cols: V M J G F L Q T
J818: [142 139 127 124 137 139 119 125]
J982: [122 129 132 118 125 126 131 119]
J405: [127 140 138 131 133 133 136 134]
J997: [175 137 171 169 109 185 109 121]
J963: [185 172 137 109 169 175 121 109]
J726: [ 94  88  69 193  85  83  52 195]
J256: [ 94  88  69 193  85  83 128 114]
down: [133 109 169  85]
F
down: [131 169 109 193]
G
down: [85 85]
F
diff J982: [122 129 132 118 125 127 131 119]
6, [126]
down: [136 109]
Q
perm: [109 121 175 169 109 137 172 185]
J963
diff J982: [122 129 132 118 125 126 131 118]
8, [119]

cols: P D K H S U Y N
J549: [125 137 141 165  70 172 127 136]
J657: [165 127 126 150 164 107 119 121]
J915: [150 116 122 125 133 123 123 118]
J582: [166 131 210 110 122 140 146 133]
J327: [125 144 137 135 148 165 162  86]
J635: [116 124 111 127 186 135 133 120]
J914: [125 112 137 149  70 105 120  65]
J607: [128 135 144 118 165 147 111 150]
J584: [140 133 110 210 131 123 166 146]
common J584 J635: 
[133]
diff J582: [165 131 210 110 122 140 146 133]
1, [166]
common J327 J657: 
[165]
perm: [110 123 131 133 140 146 166 210]
J584

cols: A E W B
J83: [117 168  24 126]
J866: [172  24 156 172]
J223: [108 121 108 127]
J307: [172  23 108 156]
diff J307: [171  23 108 156]
1, [172]
perm: [ 23 108 156 172]
J307
common J307 J223: 
[108]
diff J866: [173  24 156 172]
1, [172]
common J223 J307: 
[108]

cols: nel Zofum vegov lalo gipin nire
J694: [206 120 147 110 151  54]
J765: [160 158 161 115 181 134]
J293: [147 120  55 206 205 206]
J706: [160 158 161 122 124 137]
J479: [190 170 174 122 181 137]
perm: [206 147 120  55 206 205]
J293
diff J479: [190 171 174 122 181 137]
2, [170]
down: [181 205 124]
gipin
common J765 J479: 
[181]

cols: mubu turi Vatev tuse Dofes Zibo filel vazin
J973: [104  66 151 136 167 139 204 110]
J50: [155 140  92 180 113 104  39 152]
J712: [134 127 131 135 125 136 115 128]
J909: [179 133 128 125 129 131 140 131]
J627: [138 180 125 141 122 116 151 131]
J686: [159 138 103 198 100 118  37 118]
common J50 J627: 
[180]
common J973 J627: 
[151]
diff J909: [179 134 128 125 129 131 140 131]
2, [133]
down: [167 113 125]
Dofes

cols: vulap dorug gabuz zakag bivek Zize vur buke bukos zafan
J820: [ 89 190  85  66  24  61 142  65 125 173]
J134: [104 101 124  77 112 165 135 155 122 147]
J928: [125  66 142  61 190 173  89  24  64  85]
J453: [ 81 209 131  86  59  95 167 172  44  76]
diff J928: [125  66 142  61 190 173  89  24  64  86]
10, [85]
diff J928: [125  66 142  62 190 173  89  24  64  85]
4, [61]
perm: [ 85  66  24  61 142  65 125 173  89 190]
J820
diff J134: [104 101 124  77 112 165 135 155 122 146]
10, [147]

cols: mut gosa kagil mevag pul napo megap
J621: [153 133 127 126 118 155 110]
J669: [149 101 130 111 135 111 152]
J581: [ 81 163 193  38 119 143 172]
J960: [105 118 130 137 131 159 146]
J525: [128 153 110 133 126 155 118]
J197: [ 79 158 169  64 140 150 151]
J690: [110 153 118 133 119 155 126]
perm: [118 133 119 155 126 110 153]
J690
perm: [110 118 126 128 133 153 155]
J525
diff J525: [128 154 110 133 126 155 118]
2, [153]
common J581 J690: 
[119]
diff J621: [153 133 126 126 118 155 110]
3, [127]
diff J621: [153 133 127 126 118 155 111]
7, [110]
perm: [110 153 133 127 126 118 155]
J621

cols: sur mizi Kigis Lunas napu lito biben reru sofi
J498: [108  91 113 159 125 131  91 164 169]
J542: [164 108 159 113  91 169  92 125 131]
J475: [169 124 123  98  94 126 101 137 110]
J812: [159  80 111 160  89 159  63 191  91]
J477: [179  79  89  74  73 170  99 190 126]
J748: [152 123 138 140 120 142 109 133 125]
down: [ 91  92 101  63  99]
biben
diff J498: [109  91 113 159 125 131  91 164 169]
1, [108]
common J542 J475: 
[169]
common J475 J498: 
[169]
perm: [113 159 125 131  91 164 169 108  91]
J498

cols: veful zepa geb Narub tuda
J671: [123  68 157 192 117]
J614: [123 205 133  63 121]
J98: [114 179 182  95 114]
J888: [148 130  54 119 143]
J936: [118  59 171 196 124]
J215: [109  54 139 132 112]
J744: [129  55 168 207  54]
J986: [114 179  94 114 182]
perm: [ 95 114 114 179 182]
J98
down: [114 148 118 109]
veful
q: [109  54 139 132 112]
J215
diff J671: [124  68 157 192 117]
1, [123]
common J888 J744: 
[54]
perm: [179  94 114 182 114]
J986

cols: Pekub bilof Subov mik dofo Sevos
J32: [115  69 110 147 230 153]
J363: [208  51  98 145 208 173]
J219: [109  67 107 142 192 156]
J961: [180 168 135  92 163 157]
J310: [156  51  98 145 208 173]
J887: [143 128  95 118 109 113]
J61: [209 168 135  92 163 120]
q: [209 168 135  92 163 120]
J61
diff J310: [155  51  98 145 208 173]
1, [156]
down: [ 67 168  51]
bilof
down: [145 118]
mik
common J219 J887: 
[109]
common J219 J310: 
[156]
q: [180 168 135  92 163 157]
J961

cols: lugib kado Lediv sut Zos befes bura
J898: [ 97 164  30 168 139 100 154]
J357: [105 152 122 121 157  95 159]
J364: [134 116  58 167 199  87 168]
J205: [171  69 127 144 228  94 161]
J206: [126 131 141 121 115 135 121]
J586: [152 101 197 100 125 147 111]
diff J586: [152 101 197 100 124 147 111]
5, [125]
diff J205: [171  69 127 144 228  94 160]
7, [161]
common J206 J357: 
[121]

cols: R X Z C
J346: [ 85  87  94 139]
J467: [134 180  59 151]
J444: [143 147 107 146]
J826: [179 151 134  59]
J448: [203  83 172  60]
J548: [ 59 147 143 107]
q: [179 151 134  59]
J826
common J548 J467: 
[59]
perm: [151  59 180 134]
J467
q: [143 147 107 146]
J444
down: [151 146]
C
perm: [ 59 134 151 179]
J826

cols: Ravop naku feka Fofak Zador luk ravin Mana tum
J964: [111 119 131 131 123 122 107 144 103]
J510: [108 131 112 126  84 140  35 142 182]
J514: [152  75  88  71 160 141 179  71 187]
J34: [150 185 139 196 128 128 132 153 137]
J764: [141  71  76 153 170 126 158 131 146]
J640: [133 144 170 133 139 121 163 128  60]
J181: [142 131 115 130 137 130 148 123 150]
J946: [ 95  96 146  88 109 123  91 130  95]
J136: [119 103 131 122 111 107 131 144 124]
J419: [ 98  57  76 102 109 127  70 138 154]
diff J764: [141  71  76 153 170 127 158 131 146]
6, [126]
perm: [103 107 111 119 122 123 131 131 144]
J964
down: [140 141 128 126 121 130 123]
luk
diff J964: [111 119 131 131 123 123 107 144 103]
6, [122]

cols: deral tev suvuz Tiv tedal
J78: [125 122 136 139 172]
J497: [123 121 140 124 160]
J141: [131 135 126 135 172]
J947: [196 189 136 126 138]
J422: [128 131 125 141 196]
J763: [126 120 164 208 138]
J111: [138 127 171 165 194]
J306: [134 194 183 137 138]
J842: [184 201 138 129 137]
common J141 J422: 
[131]
common J947 J111: 
[138]
down: [208 165 137]
Tiv
down: [131 196 128 126 138 134]
deral
down: [141 208]
Tiv
common J422 J947: 
[196]
diff J422: [128 131 125 140 196]
4, [141]

cols: vugib Kinu parod nekel Lavu vebi
J243: [136  89  93 150 207 121]
J585: [98 99 34 57 76 58]
J368: [207 121  92  89 150 136]
J200: [58 99 76 34 99 57]
perm: [98 34 58 57 76 99]
J585
down: [ 58 136]
vebi
diff J200: [ 58 100  76  34  99  57]
2, [99]
perm: [34 57 58 76 98 99]
J585
perm: [ 92 150  89 207 136 121]
J368
perm: [57 99 34 76 99 58]
J200
down: [92 76]
parod

cols: kinav pesuz dusoz Fenod liri bekud tebo Gav gam
J959: [147 114 142 137  51 104  77  80 120]
J766: [205 121 213 129 153 158 150 173  74]
J335: [ 93 138 152 151 137 115 125 134 103]
diff J766: [205 121 213 128 153 158 150 173  74]
4, [129]
common J335 J959: 
[137]

cols: Sop ziri Balas kat
J350: [209 120  71  94]
J313: [182  93 113  64]
J55: [ 40 146 133 223]
J889: [170 108 155  68]
J250: [ 64 156  96 219]
J857: [ 65 137 190 222]
J942: [104  94  89  66]
J668: [ 95 143  91 153]
J710: [ 65 223 190 137]
J396: [104  94 113  64]
J659: [155 146 170 152]
perm: [222 190 137  65]
J857
common J313 J250: 
[64]
down: [108 156 137  94 143]
ziri
perm: [ 91  95 153 143]
J668
down: [170  64]
Sop
common J942 J350: 
[94]
diff J857: [ 64 137 190 222]
1, [65]

cols: kif Begu vaz savo Pabat luvof
J211: [148 203 149 155 145 161]
J386: [164 184 154 143 142 153]
J981: [152 185 164 154 143 157]
q: [152 185 164 154 143 157]
J981
diff J386: [163 184 154 143 142 153]
1, [164]
down: [149 154]
vaz
down: [184 185]
Begu
down: [143 154]
savo

cols: taveg temur vidaz Gul sem nos suge tus Digar bivu
J969: [123 127 120 107 113 124 110 182 163 128]
J785: [125 124 114 120 185 127 124 166 185 120]
J563: [124 120 127 114 121 131 124 185 166 125]
diff J785: [125 124 114 120 185 127 124 166 185 121]
10, [120]
diff J563: [124 121 127 114 121 131 124 185 166 125]
2, [120]
perm: [121 131 124 185 166 125 124 120 127 114]
J563
q: [123 127 120 107 113 124 110 182 163 128]
J969

cols: Gile Vopa gesak soze
J704: [ 65  51 146 104]
J130: [171 166 193  82]
J236: [113 197  75 183]
J102: [171 192  82 166]
J43: [171 192  82 146]
J166: [ 99 157 178 130]
diff J102: [171 192  82 165]
4, [166]
perm: [192  82 166 171]
J102
diff J43: [171 193  82 146]
2, [192]
down: [ 65 171 113 171 171]
Gile

cols: Rilu kel nuso pesi nuli zoral Mudi bomi
J927: [111 113 123 109 112 155  94 150]
J9: [135 122 134 108 130 104  63  95]
J937: [180  75 131 164 188  92 116 138]
J337: [ 91 130 120 135 121 129  86 117]
J933: [150 116 139 143 132 135 161  63]
J619: [187  97  93 121 161 148 102 103]
J843: [131 136 120 125 141 118 126  84]
J646: [ 42 147 133 122  38 120  45  89]
J421: [141 231 170 217 178 126 172  75]
J186: [ 76 142 146  87  92 119  54  89]
common J937 J421: 
[75]
common J186 J937: 
[92]

cols: laso supa Mamiv deg rimo Sidop
J768: [136 118 158 146 134  80]
J473: [ 92  91 123 119 140 131]
J273: [ 51 120  75  83 144 169]
J201: [119 139 170 174 116 109]
J547: [116 109 136 136 160 127]
down: [ 51 119]
laso
common J473 J201: 
[119]
down: [123  75 170 136]
Mamiv
down: [118  91]
supa
diff J547: [116 109 136 136 160 126]
6, [127]
down: [136  92  51]
laso

cols: Subog kana ruba vaza vafur
J720: [ 88 169 114 112 188]
J754: [ 73  84 143 161 166]
J131: [157 179 109 145  71]
J110: [129  41 156 161 156]
J556: [129 121 143  73 190]
J795: [129 122 156 161 121]
diff J110: [128  41 156 161 156]
1, [129]
q: [ 73  84 143 161 166]
J754
diff J110: [129  41 157 161 156]
3, [156]
q: [157 179 109 145  71]
J131
common J754 J795: 
[161]
down: [ 73 161]
vaza

cols: tofip pag tefe geso nulup tafak bim
J285: [148 151 152  91  81 153 166]
J949: [ 92 166  91 168 131 151 152]
J828: [133 178 169 150 154 167  92]
J229: [ 81 147 167  89 109 158  75]
J487: [152 148 131 132  89 186 161]
J924: [143  63 105 142 147 112 144]
perm: [152  92 166  91 168 131 151]
J949
common J924 J229: 
[147]
diff J285: [148 151 152  91  81 153 167]
7, [166]
q: [148 151 152  91  81 153 166]
J285
common J828 J229: 
[167]

cols: Kad sedis padu delag Safu Vati koba vevid
J651: [ 41 171 101 163 117 200 127 178]
J741: [ 41 171 101 163 117 232 135 142]
J583: [ 41 171 101 163 117 200 126 185]
diff J583: [ 40 171 101 163 117 200 126 185]
1, [41]
down: [178 142]
vevid
down: [127 135]
koba
down: [142 185]
vevid
q: [ 41 171 101 163 117 200 126 185]
J583

cols: Sul Fasu Vogo basol sor gumus guse Mipu sug vir
J26: [ 97  91 166  49  87 110 113 125 114 117]
J263: [ 87  49 125  97 113 114 107 117  91 166]
J721: [123 129 110 136  65 180 110 184  48 108]
common J721 J26: 
[110]
down: [107 110]
guse
diff J26: [ 97  91 166  49  87 109 113 125 114 117]
6, [110]
perm: [ 49  87  91  97 107 113 114 117 125 166]
J263
diff J26: [ 97  91 166  49  87 110 113 125 114 116]
10, [117]
down: [166 125]
Vogo
common J26 J721: 
[110]

cols: sufud Bekog fami kuzol kofar lokap rafu
J381: [193 177  71 172  63 168 179]
J719: [ 74 169  88 163  85 159 165]
J49: [125 125 142 118 138 116 111]
J796: [ 32 130  74 137  99 134 149]
J53: [123 129 124 130 128 129 129]
J483: [116  84 217  61 218  56  50]
J458: [144 121 130 124 127 121 126]
J991: [110 105 182  85 177  80  75]
J638: [109  98 122  79 184  73  70]
J532: [164 129 153 115 127 113 104]
J240: [123 124 121 126 130 144 126]
J544: [123 129 124 130  64 189 197]
q: [123 129 124 130 128 129 129]
J53
perm: [126 144 121 130 124 127 121]
J458
down: [165 111 149 129  50 126  75  70 104 126]
rafu
diff J240: [123 124 121 125 130 144 126]
4, [126]
common J991 J381: 
[177]
down: [121 105  98 129]
Bekog

cols: zofel fefaz dop fodu nuta mudod
J292: [125  47 150 161  61 153]
J515: [131 171 134 105 158  96]
J213: [136 226 110  87 206  86]
J382: [141 127  84 148  95 156]
J912: [129 119 106 149 133 161]
J193: [ 68 148 127 157 127 141]
J852: [134 159 163  86 132  88]
J660: [134 159 163  86 132  75]
J543: [127 157 148 141  69 127]
perm: [141 127 157 127 148  68]
J193
perm: [127 127 157 148 141  69]
J543
down: [105  87 148 149 157]
fodu

cols: zafi gobo nemag nila Pili tud
J409: [128  89 147  77 159 159]
J513: [132  95 152  63 149 165]
J945: [112 136  93 229 143  72]
J162: [109 123  92 232 158  72]
J222: [153 231 132 179  74  95]
J413: [146 156 151  58  81 164]
J237: [132  95 152 231 179  74]
diff J413: [146 155 151  58  81 164]
2, [156]
perm: [ 74  95 132 152 179 231]
J237

cols: rir tukal rinob supo
J194: [186 163 119 182]
J518: [206 200 141 123]
J18: [120  62  82 119]
J486: [207 200 141 123]
J906: [120 150 141  62]
q: [120 150 141  62]
J906
perm: [123 141 200 206]
J518
common J194 J18: 
[119]

cols: tulu Tup vuzot gem
J124: [106  95 101 121]
J235: [106  95 101  96]
J568: [106 117 101 121]
diff J568: [106 117 101 120]
4, [121]
q: [106 117 101 121]
J568
perm: [ 95 101 106 121]
J124
down: [ 96 121]
gem
diff J568: [107 117 101 121]
1, [106]
diff J568: [105 117 101 121]
1, [106]

cols: Saz med Kota vumal
J939: [ 99 131 109 141]
J505: [204 166 196 187]
J952: [ 88 158 119 101]
J700: [150 132 150 129]
J6: [143 135 111 115]
J743: [166 188 196 204]
J234: [141 131 100 109]
perm: [109 100 131 141]
J234
perm: [187 204 166 196]
J505

cols: Vak Nemi Fub gaka Rufe nabed nolik Faz
J948: [ 94 128 114 122 208 157 118  80]
J390: [103  98 126 130  38  98 120 117]
J21: [138 125 168  95 139 100 132 173]
J314: [168 220  82 114 122  94 128 136]
J132: [ 94 128 114 122 168  81 220 136]
perm: [132 173 138 125 168  95 139 100]
J21
down: [122 130]
gaka
perm: [128 114 122 168  81 220 136  94]
J132
diff J132: [ 94 128 114 122 168  81 220 135]
8, [136]
down: [ 38 139 122 168]
Rufe

cols: punul Zeka rom toz Vipen Bet nat
J758: [138 176 152 112 136 169 165]
J907: [148 155 130 122 124 118 135]
J52: [ 78  84 156 184 113 131 116]
J242: [ 72 112  79 123 135 113  98]
J855: [137 192 143  77 101 174 157]
J811: [180 133 118 125 108 128 136]
J899: [108  72 157 109 146  60 114]
J591: [ 69 126  52 140 118 156  99]
J369: [137 192 143  77 149 174 157]
J239: [126 100 211 141  73 102 131]
J91: [ 73  69 153 176 143  84 119]
diff J52: [ 77  84 156 184 113 131 116]
1, [78]
common J91 J239: 
[73]
common J855 J899: 
[157]
diff J899: [109  72 157 109 146  60 114]
1, [108]
diff J242: [ 72 113  79 123 135 113  98]
2, [112]
diff J239: [126  99 211 141  73 102 131]
2, [100]

cols: loke kapa vatav Sivop tuk bufa
J203: [ 52 200 149  90 104 100]
J434: [ 99 187 116  63 115  85]
J680: [183 150  93  50 206 208]
J329: [183 150 162  50 206 208]
J652: [ 54 157  72 103  45  71]
J493: [ 45 102 126 157 207  53]
J679: [137  99  55 158 125 131]
J956: [147 156  49 141 116 130]
J655: [115 201 129 160 213  66]
diff J493: [ 45 102 126 156 207  53]
4, [157]
down: [208  71  53 131 130]
bufa
common J434 J679: 
[99]
down: [ 54  45 137 147 115]
loke
diff J434: [100 187 116  63 115  85]
1, [99]
diff J655: [115 201 129 161 213  66]
4, [160]
down: [ 63  50  50 103 157 158]
Sivop

cols: Latug dipek Sovo Tini kido kisi
J604: [147  50 115 148 115  94]
J711: [147  50 115 130 103 115]
J318: [147 104 115 130 121 103]
q: [147 104 115 130 121 103]
J318
down: [148 130]
Tini
q: [147  50 115 130 103 115]
J711

cols: tolo salaz kanol bov saf vik
J932: [112 106 136 108 147 122]
J579: [110 138 113 155 148 151]
J714: [206 202 133 181 160 126]
J89: [111 154 134 148 132 160]
J670: [188 198 127 182 151 133]
J469: [ 96  73 163  91 115 148]
J618: [129 157 115 161 137 153]
common J89 J469: 
[148]
diff J670: [187 198 127 182 151 133]
1, [188]
down: [151 126 160 133 148 153]
vik
diff J670: [188 197 127 182 151 133]
2, [198]
common J714 J670: 
[133]
down: [110 206 111 188  96 129]
tolo

cols: faleg sudi nozo Gofa mabag kuvo nus
J403: [167 118 134 167 112 113 107]
J361: [138 124 133 122 124 129 141]
J499: [104 131 133  66 137 150 183]
J846: [174  84  83 152 108 115 128]
J594: [ 74 156  97 131 157 138  95]
J786: [144 118 138 110 119 130 157]
J3: [219  86 170 155  83 105 151]
common J3 J846: 
[83]
diff J499: [104 131 133  66 136 150 183]
5, [137]
down: [183 128]
nus

cols: rafog Vumi Muv rirob Ref vutug
J430: [129 150 147 124 150 148]
J837: [139 127 149 181 114 129]
J387: [ 84 154 117 224  98 147]
common J430 J387: 
[147]
down: [127 154]
Vumi
common J430 J837: 
[129]

cols: Gamim gok Kinel Raluz Panif mur ronil liba gopor lor
J536: [202 126  91 196 167  83 154  28 180 218]
J856: [198 126  91 196 167  83 154 179 135 218]
J922: [ 87 180  91 165 223  92 150 138 213 165]
J272: [213  87  90 180 165 138 150  92 165 223]
J24: [201  94 111 213 158 142 164  82 161 224]
J941: [185 124  87 217 157  77 178  39 146 229]
perm: [223 165  92 150 138 165 180  90  87 213]
J272
common J272 J536: 
[180]

cols: nikun vubu Bekuf Dipu pogub
J783: [188 152 191 180 127]
J144: [ 97 148 180 142  91]
J214: [128  74  48 144  77]
J342: [ 78 148 179 131  93]
J622: [127 107 133 141 124]
diff J783: [188 151 191 180 127]
2, [152]
diff J342: [ 78 148 178 131  93]
3, [179]
perm: [ 91  97 142 148 180]
J144
diff J622: [127 106 133 141 124]
2, [107]
diff J783: [188 152 191 180 126]
5, [127]
common J783 J144: 
[180]
down: [188  97 128]
nikun

cols: Vit Buto zuz Vibaz fedu gal
J647: [134 111 139 129 113 154]
J880: [134 111 139 121  51 170]
J890: [134 111 139 129 113 178]
J115: [ 66 131 112 134 148 138]
down: [139 139 112]
zuz
q: [ 66 131 112 134 148 138]
J115

cols: vuba Bude fivi gilu medim
J538: [126  89  45 180 131]
J678: [ 48  76 179  60 165]
J774: [ 48  76  93  60 119]
J689: [ 57 218 168 165  93]
J11: [ 55 221 157  36 188]
J106: [216  29  26 148 166]
J767: [ 48  75 179 165  60]
J894: [131 127 180  89  45]
perm: [ 45  89 127 131 180]
J894
diff J11: [ 55 221 157  36 187]
5, [188]
common J689 J678: 
[165]
perm: [ 60 179  76  48 165]
J678
diff J106: [216  29  26 148 165]
5, [166]
diff J678: [ 48  75 179  60 165]
2, [76]
down: [ 75 127]
Bude

